In the rows, zero is written as 128.
Rows near named flat spaces through zero (a row that begins with a name and a colon came from that space)
z826_z891: [157 101 120 130 120 103  84 171 112 113 129 137 124  98  95 149 157 132
 154  84 130 144]
z597_z539: [161  93  96 126 107 117  98 160 155 108 100  96  98 104  46 134 114 159
 117  76  93 153]
z279_z264: [101 116 140 156  77  89 107 201 131 128 104 154 106 120 115 109 123 109
 144 103 161 167]
z597_z539: [150 111  68 115  56 137 151 157 116  90 138 142 173 128 187 172  93 143
 156 159 130 164]
z257_z617: [ 99 100 127  77  85 121 132 135 104 157  85  88 163 109 133 168 113 161
  85 150  52 138]
z826_z891: [130 131 126 137 138 143 111  83 121 146 130 121 117 125 148 135 127 126
  97 145 133 119]
z826_z891: [113 163 166 122 157 108 158 136 124 147 140 169 124 121 132  64 133 103
 141 129 180 131]
z597_z539: [110 144 148 107 161 119 174 109 129 151 115 130 160 112 123  91 142 142
 117 117 129 123]
z826_z891: [145 114 111 125 117 140 129 153 127  90 135 131 113 137 100 170  99 139
 124 133 112 125]
z597_z539: [101 113 186 159 115  90 103 199 138 112 124 121 100 156  68 114 123 105
 144 110 133 111]
z257_z617: [112 134 121 131 164 146 157 110 111 130 111 153 135 112 124 161 140 149
  94 117 126 125]
z279_z264: [165 108  89 210  90 134  96 131 119  93 144 144 137 133 178 155 120 127
 134 129 195 151]
z279_z264: [148 128 124 142 106 130 126 187 117  95 132 104 135 169 131 144 115 132
 151 147 101 135]
z257_z617: [139 124 136 123 138 108  75 185 120 130 115 129  81 115  73 130 165 118
 152  82 104 144]
z826_z891: [119  86 133 169 111 108 142 209 115  65 118 165 141 124  71 194 114 150
 127  91 147 128]
z826_z891: [ 92 131 125 159 110 146 122 123 163 126 119  93 124 183 155 133 139 112
 154 136  96 112]
z279_z264: [115 108  63 173 117 153 174 138 125  92  91 151 183 118 158 201 147 177
 123  91 126 156]
z826_z891: [177 155 138 112 150 124  90 145  83 156 128 108 101 118 130  97 138 127
 111 146 115 152]
z257_z617: [105 145 122 157 142 129 127  99 133 163 106 145 124 112 160  99 159 121
 118 107 160 148]
z279_z264: [125 167 100 168 136 157 127 109 155 130 141 130 118 173 197  99 160  97
 181 133 147 137]
z597_z539: [104 171 136 117 148 131 143 145 105 152 128 180 110 124 167 108 151 100
 146 137 153 150]
z597_z539: [132 147  74 119 102 155 161  68 134 152 122 136 152 113 211 110 107 137
 111 160 151 163]
z257_z617: [198 159 142 175 135 127  48 173 139 105 172 112  27 178 100  69 111  76
 164 143 162 135]
z257_z617: [147 141 102 115 164 157 157  76 113 126 138 173 118  93 132 149 107 145
  81 137 160 130]
z597_z539: [ 66 117 157 100  75 102 148 115 150 161 119 126 152 126 156  98 104 107
 129 153 135 122]
z826_z891: [144 187  99 146 172 144 177 191  72 114 126 199 152 130 191 128 179 129
 174 118 162 180]
z826_z891: [115 130 136 142 138 147 128  91 150 126 138 106 124 160 136 133 123 119
 125 146 116  95]
z257_z617: [ 87 144 166 143 174 128  75  67 143 191 115 129  67 115 115  97 176  93
 103 103 137 105]
z279_z264: [136 118 134 162 147 119 129 136 122 103 143 165 132 116 111 141 138 128
 134 102 176 120]
z257_z617: [101 104 123 132 105 136 130 130 166  89 152 131 135 161 125 170 127 110
 178 125 116  92]
z597_z539: [170 147 132 229 169 136  59 121 146 122 136 116  54 155 105  84 153 104
 126  94 181 130]
z279_z264: [145 146 132 156 163 132 115 169 144 116 112  95  99 161  83 103 157 132
 151  92  94 132]
z279_z264: [179 121 125 179 132 126 106 111 128 115 142 100 131 135 127 103 114 138
 110 130 164 127]
z279_z264: [137 146 125 147 100 128 104 154 111 138 129 114 120 155 178 111 128 110
 144 159 130 152]
z826_z891: [136 123 171 146 134  91  79 172 116 134 134 138  90 118  84 100 142 104
 137 105 157 129]
z597_z539: [181 120  93 114 111 128 130 136 121 105 146 111 165 122 146 129 128 146
 159 129 123 144]
z826_z891: [156 170  60 123 113 156  60 143 116 160 122 128  82 135 211 122 195  95
 196 122  99 192]
z279_z264: [153 178 105 201 221 160  91 110  98 159 100 131  99 129 158 117 233 133
 127  74 134 155]
z826_z891: [ 69 119  87  91  77 139 196  65 159 148 108 196 139  73 165 135  67 135
  81 143 178 155]
z597_z539: [150 129 115 179 134 138 177 154 117  82 129 129 172 153 138 140 108 159
 121 133 152 132]
z257_z617: [177 143 153  62 122  71 133 178 122 135 162 134 150  98 108  31 134 110
 198 117 154 152]
z597_z539: [ 73  95 187  97 120 104  77 156 140 141 114 117  69 128  40 163 127 105
 112 113  75  88]
z257_z617: [152 100  88 114 106 138 166 143 112  86 126 139 172 109 122 187  96 173
 111 131 117 140]
z279_z264: [154 147 169 117 160 124 189  80 185 110 174  75 158 175  99  30  80 126
 141 159 143  71]
z279_z264: [129 114 132 111 101 124 119 177  62 106 147 171 147 121 160 207 120 123
 132 165 131 131]
z597_z539: [116 160 122  76 109 125 141 152  97 147 145 172 139 121 196 121 141  98
 175 162 135 155]
z257_z617: [ 83 132 128  69  82 136 181  85 144 149 138 119 180 142 197 121  92 119
 136 192 108 113]
z257_z617: [140 135 108 132 117 121 161 170 114 113 117 141 162 124 145 122 130 146
 146 119 136 161]
[148 117 145 160  93 139 142 181 101  70 153  97 154 198 145 174  69 135
 123 199 113 104] : z597_z539
[195 143 138 100 170 120  57 103  99 156 162 121  89  96 115  96 162 109
 137 123 136 127] : z826_z891
[146 107 114  61 114 123 115  75 173 129 161 126 110  96  91 112 104 117
 147 122 124 107] : z826_z891
[169 145 122 134 131 152 102 169 134  89 158  81 102 201 125 138 126 112
 179 157  75 111] : z279_z264
[124 150 114 147 101 141 138 139 152 114 145 119 132 178 181 105 121 103
 178 156 135 134] : z279_z264
[144  86  84 146 110 149 165 103 180  56 151 124 159 142  99 177  90 157
 142 112 133  98] : z279_z264
[138 140 141  45 183 135 120  80  92 155 166 141 157 100 150 153 188 117
 161 137  93  91] : z597_z539
[155  99 122 152 139 124 146 102 154  98 132 112 147 116  79 125 103 160
 102 102 148 109] : z279_z264
[ 46 119 169 170 136 129 110 107 143 145 113 166  83 136 115 158 136  96
  97 118 155  96] : z597_z539
[ 94 132  65 134  87 175 172 114 141 112 105 154 129 142 184 185  91 141
 108 157 117 155] : z826_z891
[148 124  76 119 135 165 188 137 108  74 133 164 160 124 136 203 101 168
 116 138 121 135] : z826_z891
[150 111 133 129 102 102  94 215 116 103 120 125 100 127  76 138 121 128
 146 107 112 151] : z826_z891
[ 94 169 134 101 129 123 219 159 136 127 124 183 144 131 147  78 100 120
 144 143 163 153] : z826_z891
[106 129 139 127 125 120 142 104 127 146 124 162 122 101 133 114 110 122
  97 132 171 133] : z826_z891
[105 109  87 117 140 121 171 122  91 156  59 165 188  40 131 170 170 193
  76  65 124 179] : z257_z617
[134 157 145  41 131 133 172 173  93 125 141 129 135 143 125 130  94 129
 134 186  73 128] : z257_z617
[ 85 119 118 107 137 127 170 158 123 125  88 155 151 104 103 170 149 156
 122  90  95 140] : z279_z264
[117 109  88 115  99 136 148  82 132 140 113 144 158  88 162 151 115 150
 101 127 141 147] : z257_z617

Rows near named flat spaces through zero
z651z213: [116 130 159 115 156 135 142 108 142 141 162 128 121 141 121 176 130 142
  92 123 122 147]
z338z936: [139 110 126 162 116 139 118 152 135 122 111 140 171 140 150  97 150 115
 105 141  78 124]
z651z213: [147 112  90 175 139 144 123 136 172 128 133 168 167 131 135 115 171 135
  99 101 135 132]
z338z936: [123 122  85 119 121  90  78  86 124 139 125  98 104  98 118 104 107 164
 171 127 204 159]
z509z549: [105 152 145 109 131 112 150 131 124 106 107 114 143 146 121 129 121 129
 162 138 150  94]
z82z679: [123 124 104 141 120 132 105 141 136 116 123 147 110 125  92 124 107 126
 121 135 142 131]
z82z679: [120  78 193  61 203 123 160 111 116 142 191 137 157 186 135 177 178 135
  81 138  78 147]
z338z936: [150 144 142 115 135 146 176 143 141 116 113 113 157 168 137 142 138 126
 133 109 125  84]
z338z936: [ 94 141 146  84 170  98 137  83 144 126 145  89 132 154 105 172 110 167
 139 121 195 129]
z82z679: [139 122  72 136  77 106  65 136 117 108  90 132  96 111  87  65  98 148
 189 162 173 138]
z82z679: [ 79 138  91 172 113 118 100 170 141  83 111 221 114 101  64  97 131 111
 149 158 157 117]
z651z213: [107  98 139 118 110 116 112 190  84  83  92 166 149 153 105  70 133  86
 151 194  65  97]
z82z679: [123 154 131 144 120 125 153 127 125 131 113 123 145 103 167 117 145 115
 151 112 131 108]
z509z549: [124 112 160  68 178 119 146  92 127 145 182 125 109 156 110 181 143 158
 117 124 146 154]
z651z213: [121 145 189  57 156 130 185 118 104 132 167 137  91 150 114 182 142 135
 149 135 124 122]
z509z549: [ 96 107 109 130 151  99 113 118 104 137 149 162 124  78 143 109 158 109
 142 122 143 147]
z338z936: [ 94 192 180 114  67 105  99  95 108 128 108  80  61 106 103 137  56 167
 179 195 140 156]
z509z549: [214 117  85 156  92 176 148 155 106 162 113 108 116  89 194  99 135  81
 117  68  84 112]
z509z549: [123 161 125 153  77 124 120 149 123 107 105 180 104 100 113  87 145 134
 188 167 131 127]
z338z936: [147 163  95 109  95 128 125 110 105 146 135 124  29  66 106 136  91 136
 187 106 196 143]
z82z679: [141  96  41 124 132 129  98 158 116 112 125 166  81 102  71 106 103 101
 143  99 188 117]
z338z936: [128 157 179 111 111 138 162 143 124 111 104 102 144 169 132 139 116 129
 140 154  93  95]
z509z549: [ 53 119 128 135 111  78  75 146  89  97 136 232  89  75  79  73 155 120
 188 212 131 162]
z651z213: [124 124 125 186  72 130  97 167  97 122  88 149 144  86 169  57 135  84
 133 167  48 128]
z338z936: [177 161 128 191  95 198 182 180 163 126 113 169 141 129 153 137 153  96
  90  94  70  92]
z338z936: [122 160 191 100 112 129 162 137 123 106  97  86 152 183 131 139 110 138
 148 165  95  91]
z509z549: [193 153 152 128  83 177 137 131 163 134 135 134  88 170  97 153 121 177
 120 147 103 149]
z509z549: [156 127 165  73 108 141 139 139 100 126 159 175  56 147  82 139 142 150
 166 176 103 152]
z509z549: [ 92  53 106 107 189 101  99 128  79 144 156 118 142 102 146 124 122  70
  77 108 106 141]
z82z679: [142 115 121 113 102 128  81 128 135 117 137 155  79 151  58 121 108 171
 141 178 140 167]
z651z213: [136 183 136 180  51 128 104  95 101 173  96  50  92  37 209 104  77 118
 146 123 104 155]
z82z679: [ 80  75 119 109 246 129 194 159 111 125 174 175 184 125 152 174 178  37
  54  50 114  77]
z82z679: [159 163 110 142  68 134 111 123 134 128 108 131  81 107 112 104 113 160
 182 144 158 141]
z651z213: [123 122 169  83 155 133 171 144 110 118 158 175 117 153 111 152 166 120
 139 144 104 118]
z651z213: [112 121 149 151 106 130 110 141  92 141 134 150 111  84 155 108 132  93
 113 157  59 153]
z651z213: [138 156 171 121 110 141 171 132 103 144 142 149 105 101 166 133 162 114
 153 134  86 128]
[ 62 121 208  65 109  76  82 115  51 117 126  96  87 132 102 116  77 130
 163 239  76 161] : z338z936
[134  72  61 180 114 112  48 129 118 145 133 165 129  72 142  61 149 116
 112 134 118 180] : z338z936
[122 131 110 133 165 127 109  79 195 137 139  67 150 169  99 185  83 180
  72  91 198 143] : z651z213
[182  75 116  86 178 143 142  86 103 199 222 150  76  86 166 165 186 130
  98  68 123 194] : z509z549
[162 140 137 129  87 157 133 160 125 114  99 117 115 157 112 119 101 123
 130 148  91 108] : z509z549
[110 130 102 165 114 120 116 151 122 112  85 113 162 109 149  92 110  92
 128 122 122  97] : z509z549
[115 117  97 142 115 111  76 113 117 136 113  87 113 101 123 113  76 124
 118 129 148 147] : z651z213
[104 109 134 127 132  92  87 106 131 121 113  97 169 149 132 102 124 154
 132 163 132 144] : z338z936
[132 137 129 145 128 137 135 121 133 140 114  80 149 124 162 138 105 114
 100 102 116 116] : z82z679
[143 164 145 131  62 107 104 110 124 122 100 125 111 121 132  78 140 181
 213 187 138 150] : z82z679
[ 88 141 154 151 177 141 188 143 139 128 146 155 171 116 164 169 160  79
  78  86 101  94] : z82z679
[173  65  83 158 118 162  91 163  96 154 126 115 123 102 159 100 105  64
  55 101  51 141] : z509z549
[ 51 151 100 216 132 131 119 175 158  89  92 173 167  94 110 122 102  69
  80 119 127  87] : z82z679
[140 117  75  98 128  92  96  93 114 137 124  96 101 105 119 103 113 156
 187 110 216 141] : z338z936
[123 131 142 117 150 131 139 119 158 119 132 114 150 171 108 158 122 151
 107 125 143 120] : z651z213
[126 202 181 173 106 160 187 117 159 147 124 113 141 108 184 168 138 128
 109 105  97 114] : z82z679
[ 90 119  93 133 142 103  73  85 117 159 181 159  44  45  94 149 105 138
 121 119 187 200] : z338z936
[ 63 117 192 139 143  99  92 111 139 116 127 111 184 167 126 133 121 148
  83 197  74 155] : z338z936
[145 128 166 111 106 112 110  93 120 144 112  54 155 155 168 112 119 165
 141 160 100 148] : z82z679

Rows near named flat spaces through zero
z792_z59: [106 110 115 190 170 127 192  85 113 182 163 179 150 133  86  94 113  87
 145  98 105 108]
z992_z996: [137 175 179 149 126 166 146 134 137 109 129 118 111 117 142  97 124 141
 116 192 145 133]
z992_z996: [120  85  73 134  91  97 145 147 117 163 134 151 170 137 118 148 103 102
 124  69 105 158]
z992_z996: [138 167 157 126 117  86 196 149 135 134 100 111 137  90 146 123  77 122
 101 176 126 204]
z879_z307: [146 148 135 147  75 170 188 112  63 135 169 185 149  86  36 102  45 112
 121 117  79  65]
z678_z713: [149 126 151 126 101 137 200  84 146 124 161 107 125 133 121 138 127 169
 134 134  84 208]
z678_z713: [ 89 157  91 193 168 170 192 146  53 157 136 152 132 126 163  74  60 111
 136 108 136 109]
z880_z636: [137 181 147 118 130 143 152 129  75 150 158 163 139 110 129  70  89 185
 158 120  86 122]
z678_z713: [120 147 130 138 110 129 101 121 143 136 125 164 120 147  93  91 125 122
 117 179 108  77]
z879_z307: [117 136 146 128 211 108 131 108 147 127 108  97 101 132 174 123 154 130
 144 143 152 134]
z880_z636: [163 109 129  92  67  87 144 192 133 139 119 112 182  97 165 167  97 126
 118  82 126 215]
z879_z307: [134 125 170 130 185 106 129  88 194 111 100  94  89 136 135 134 157  97
 121 193 143 105]
z880_z636: [135 115  90  83  85  79  86 197 168 105  49  81 118 144 196 162  79  90
  87 169 135 126]
z879_z307: [ 99 128  71 125 129 127 125 137  84 130 118 130 120 140 138 129 105 140
 129 102 122 125]
z295_z423: [166 179 209 142 125 173 184 124 145 112 141 114 115 109 152  85  90 140
 127 198 114 124]
z879_z307: [127  89 102 100 140  57  81 102 207 157 102 138 118 187 131 120 143 106
 136 157  74  88]
z992_z996: [129  95  73  75 109 104 113 102 127 111 117 102 103 159 131 165 115 156
 136 103  79 123]
z880_z636: [121 126 125 170 108 222 165  96 125  92 161  98  93 164 143 127 140 154
 125 146 130 140]
z678_z713: [120 114 131 134 124 131  90 132 186 116 118 100 113 169 165 140 191 139
 120 158 153 168]
z792_z59: [128 114 116 107 147  21 135 147 147 171  85 150 161  98 110 139  92  68
 114 123 117 132]
z792_z59: [125  70 105 151 116 151 127 128 109 130 159 134 160 117  96 178 164  98
 131  42 161 141]
z879_z307: [128 161 155  95 172 102 103 106 117 125 123 132 110 110 114 113 151 167
 148 141 126 114]
z295_z423: [152  56 100  98  93 112  94 109 138 129 144 146 151 131  66 178 133  91
 135  62  98  70]
z880_z636: [154 140 163  80 152  95 110 129 119 127 127 126 137  90 124 136 135 150
 149 106 126 125]
z678_z713: [ 99 162  85 116 101 154  97 162  78  98 105 115 103 134 150 126 111 165
 111 141 147 129]
z880_z636: [150 179 192 125  99 191 109 149 101  91 153 127 128  87 112 119 156 174
 124 146 168 138]
z678_z713: [147 168 192  76 155  77 120  95 142 137 147 128 132 101 113 122 194 217
 159 133 114 214]
z880_z636: [114 158 119 122 121  81  70 194 139 157  85 163 149 129 150  87 109 105
 111 167 141 100]
z879_z307: [ 84 137  74 145 179 127 164 112  74 113  93 107  88 121 131 136  80 101
 113 132 145  97]
z792_z59: [ 82 146 108 189 185 172 151 104  97 122 123 132  93 139 124 100 122 101
 121 153 160  78]
z879_z307: [125 106 121  97 142  63  69 153 183 157 113 120 149 160 183 136 193 155
 146 110 134 195]
z992_z996: [132 181 165  96 121 100 133 141 113  85  85  98 106  66 100 155 118 135
  88 186 168 160]
z880_z636: [115 119  84 114 154 107 126  93 130 186 161 161 130 201 172  67 125 195
 190  93  34 128]
z879_z307: [108 159 145 173 181 172 209 112  76 100 125  92 101  85 137 136 104 114
 115 136 181 151]
z792_z59: [163 110 148 108  98 132 169  72 141 150 190 147 146 144  97 120 135 184
 166  93  45 163]
z295_z423: [101 163 169 207 183 226 156 110 114  97 148 104  90 129 151 103 173 130
 124 167 203 128]
z992_z996: [119 174 152 162 111 151 149 170 102 129 125 142 144  96 129 103 111 122
 104 157 167 157]
z880_z636: [109 115 155 206 164 149 121 157 170 146 124 135 148 133 153 116 179  61
 112 145 208 136]
z295_z423: [ 98 124  92 142 173 154 155  75  98  88 105  97  65 133 103 147 100 100
 113 150 136  59]
z792_z59: [104 148 161 177 194 143 184  58 124 141 161 139 110 122  90 104 173 144
 143 143 138 158]
z678_z713: [123  74  41 107  66 104 150 136 146 109  86  88 110 168 149 180  56  87
  92 130  84 127]
z879_z307: [155 131 210 182 171 200 176 152 150 103 144  75 133  97 200 139 156  99
 129 129 212 169]
z992_z996: [ 98 122  51  90 116  68 114 161  81 131  84 122 133 117 134 161  88 128
 112  91 127 153]
z992_z996: [150 152 170 139 119 169 157 114 131 121 153 130 121 125 129 100 115 148
 136 155 109 119]
z678_z713: [163  72 119 132  20 216 133 110 158  66 159  92 112 159  98 188 130 118
 101 128 110 114]
z678_z713: [144 108 154 143 145 140 136  95 146 151 169 154 144 137 106 111 153 127
 157 104 106 107]
z295_z423: [122 135 154 169 117 169 141 133  83 124 162 159 158  75  57 142 158 109
 116  93 185 137]
z792_z59: [105 146 140 129 180 122  88 140 116 101  95 106 106  99 129 149 170 113
 114 142 205 117]
z295_z423: [152 153 147 122  97 178 156 134  77 107 150 135 129  95 108 118  75 141
 130 120 112  91]
z792_z59: [104  97  72 155 136 126 156  76 106 184 175 187 144 174  90  91 118 140
 164  75  54 104]
z295_z423: [164 123 163 105 127 126 138 102 172 119 129 112 112 140 137 121 112 128
 137 162  86  97]
z880_z636: [158 139 166  93 152 121 117 157 141  92  91  75 112  97 182 152 111 114
 122 147 161 116]
z295_z423: [150 132 161 180  55 149 181 154 166 169 165 169 180 138 125  87 106 112
 114 154 100 181]
z992_z996: [143 171 174 107 132  58 194 152  80 140 111 137 170  16  78 154  88 115
 105 114 157 210]
z678_z713: [134 107 100 112  82 127 128  87 152 135 148 145 117 176  96 119 118 151
 135 140  51 109]
z879_z307: [125 133 130 146 171 109 175 147  92 176 146 148 168 104 162 105 106 128
 158  68 129 168]
z880_z636: [115 101 110 190  67 170 156 165 150 123 132 118 150 144 139 151 135  85
  86 134 169 188]
z295_z423: [126 171 166 114 123  74 152  98 133 149 136 158 139  97  64 112 150 167
 123 164 108 195]
z992_z996: [131 160 186 158 132 135 142 145 138 121 126 130 141  84 108 127 156 110
 103 164 187 167]
z678_z713: [118 129 144 160 155 144 113 102 157 158 159 158 130 166 131  83 177 145
 154 137 117 119]
z792_z59: [126 125 134 157 146 131 165 122 125 139 128 136 134 116 118 121 104  89
 122 131 133 112]
z295_z423: [119  99 108 141 108 106 127 109 163 153 139 148 141 159 103 130 152 119
 126 126 104 149]
z792_z59: [159 104 120 106 113 138 154 127 115 102 114 106 118 108 122 157  53  82
 119 117 104  57]
z992_z996: [126 168 137 139 108 213 133 135  42 114 181 150 133 106 114 102 128 195
 151  86 136 125]
z792_z59: [110  80  85 114 149 106  84 112 100 138 141 145 144 124  85 170 176 123
 147  41 145 114]
z295_z423: [177 121 173  98  98 115  97 187 147 142 136 136 180  99 158 132 128 123
 141  94 136 139]
[139 109 158 155 167 127 153 131 146 141 134 121 147 110 144 136 141  86
 134 108 160 137] : z678_z713
[ 83 119 101 206 169 124 172 115 117 174 137 168 146 136 106 100 129  76
 123 118 147 132] : z792_z59
[130  91  88 132  63  92 159 179 142 125  89 107 157 112 132 185  77  60
  76 121 143 179] : z880_z636
[138  90 113 111 116 107 127 100 177 123 121 106 115 163 133 152 136 121
 127 137  95 133] : z992_z996
[132 115 102 101 124 121 106 122  94 129 132 148 131 120  96 135 105 125
 140  90 104  69] : z992_z996
[138 125 142 107 100 103 105 113 172 143 146 138 138 155 122 123 178 175
 139 138  98 183] : z879_z307
[125 136 123 120 128 165  99 134 115 113 142 115 115 150 164 120 154 176
 147 115 134 133] : z879_z307
[124 118 109 129 118 100 112 171 155 143  98 123 141 145 175 125 112 101
 116 138 134 139] : z880_z636
[115 147 112 136  96 188 151  79 106 108 168 127  94 167 111 107 136 202
 139 145  84 145] : z879_z307
[124 100  95 137 103 166 135 113 130 132 162 121 127 177 155 128 144 166
 148  93  97 157] : z992_z996
[151 120 158 175  97 151 156 169 143 171 161 169 187 123 142  92 107  92
 132 111 125 136] : z792_z59
[152 129 155 107 127 108 119 109 122 142 143 167 145 100  66 119 116 116
 140 118  99  71] : z678_z713
[140 169 163 139 134 171 172 111 119 107 134 113  99 122 141  97  91 146
 127 178 113 110] : z295_z423
[129 102 126 109 166  43 109 159 161 125  53 106 133  88 127 176 106  27
  92 143 176  97] : z880_z636
[147  89 126 128 103 123 140 125 161 118 120 114 133 130 116 161 112  79
 110 129 122 112] : z678_z713
[132 101 109 104 116 134 104 102 134 110 136 116 113 148 112 155 150 145
 136 110 112 114] : z992_z996
[111 144 109 119  88 151  46 153 157  90  94 115  91 170 141 123 153 139
  98 198 148  90] : z880_z636
[144 107 166 149 138 131 121 137 166 132 134 126 148 116 126 141 163  89
 124 125 164 130] : z295_z423
[127 164 162 128 113 143 104 125  96 117 144 163 135  85  52 121 154 144
 119 139 153 111] : z880_z636
[115 113  75 119 131  85 150 192  98 110  51  87 129  89 168 179  40  44
  82 118 172 119] : z678_z713
[142 109 150 133 146 138 121 144 163 112 117  88 125 131 179 151 153 109
 126 129 166 146] : z880_z636
[146  99 106 107 103 154  84 155 138 130 142 121 138 169 185 125 129 149
 154  88 105 105] : z295_z423
[110 111 115 160 153 108 163 101 125 163 144 155 145 128  97 122 135 106
 134 105 121 143] : z792_z59
[118  89  98 145 129 126 125 132 112 142 138 143 151 124 106 152 135  93
 129  73 143 118] : z792_z59
